Questions about the row below.
1) Read off the entry just right of the smallest entry.
2) Read off the entry just left of 105.882.
3) Read off the entry just left of -94.221.
4) Read off the entry just left of the smallest entry.
[ -42.379  -94.221 -164.059  105.882  -82.608  166.735]
1) 105.882
2) -164.059
3) -42.379
4) -94.221

 177.439   -34.795   -13.585   -72.636   -96.997   -11.167  -154.451
Which number is the entry just right of -96.997?
A: -11.167
Which number is the entry just right of the centre entry?
A: -96.997

Questions about the array below. Counting starts at 0.
1) Read off the entry at row 1, column 0.
2) Read off the minimum.
3) Read off the top-right entry.
4) Read off the top-left entry.
5) Read off the entry in the bottom-left corner.
6) Read off the entry directly above 158.755.
7) Read off the entry just right of -218.404.
8) Read off the entry in row 1 and column 2.
[[ 131.931   54.353   45.342   68.707   35.997]
 [  59.448   79.137   88.956   87.117   88.961]
 [ 222.951 -218.404   85.621   44.569  158.755]]
1) 59.448
2) -218.404
3) 35.997
4) 131.931
5) 222.951
6) 88.961
7) 85.621
8) 88.956

W = ((-7.2, -7.3, 43.7, 22.4, 46.0, -7.8, 15.4, -16.9, 8.2, -32.2, 26.8), (-1.9, -23.4, 16.1, -37.5, 10.4, -14.2, 40.3, 5.2, -37.7, 43.4, -12.6), (-25.9, -10.0, -13.3, 22.9, 15.1, -31.7, -21.6, -10.1, 27.4, -30.3, 41.8), (26.5, 8.3, -28.5, 18.3, -16.6, 7.8, 0.5, 19.9, -23.0, 30.5, -40.5), (-16.1, -11.2, -20.9, 28.5, -37.7, 30.5, -29.2, 12.3, -1.8, -3.4, -45.2), (-22.5, -14.7, -7.5, 19.1, -36.4, 62.6, -23.9, 12.0, 1.4, 3.6, -34.5), (17.9, -25.4, 34.2, 16.0, 39.1, 7.0, 23.7, -4.9, 4.9, -31.1, 38.2), (16.1, -8.0, -17.9, 39.1, -19.2, 12.4, -15.9, 25.1, -14.5, 13.7, -47.1), (5.0, -12.7, 2.4, -45.7, 30.1, 4.0, 27.9, -12.5, -36.6, -10.3, -17.4), (-40.9, 11.5, -15.8, 14.2, -41.8, -42.2, -26.8, 18.7, 11.3, 2.0, -10.6))
The smallest entry is -47.1
The entry just right of 10.4 -> -14.2
Read off the entry just left of 18.7.
Answer: -26.8
Read off the entry just left of 15.1.
Answer: 22.9
The entry just left of -11.2: -16.1
The entry just right of -17.9: 39.1
The entry just right of -40.9 is 11.5
The entry just left of the smallest entry -> 13.7
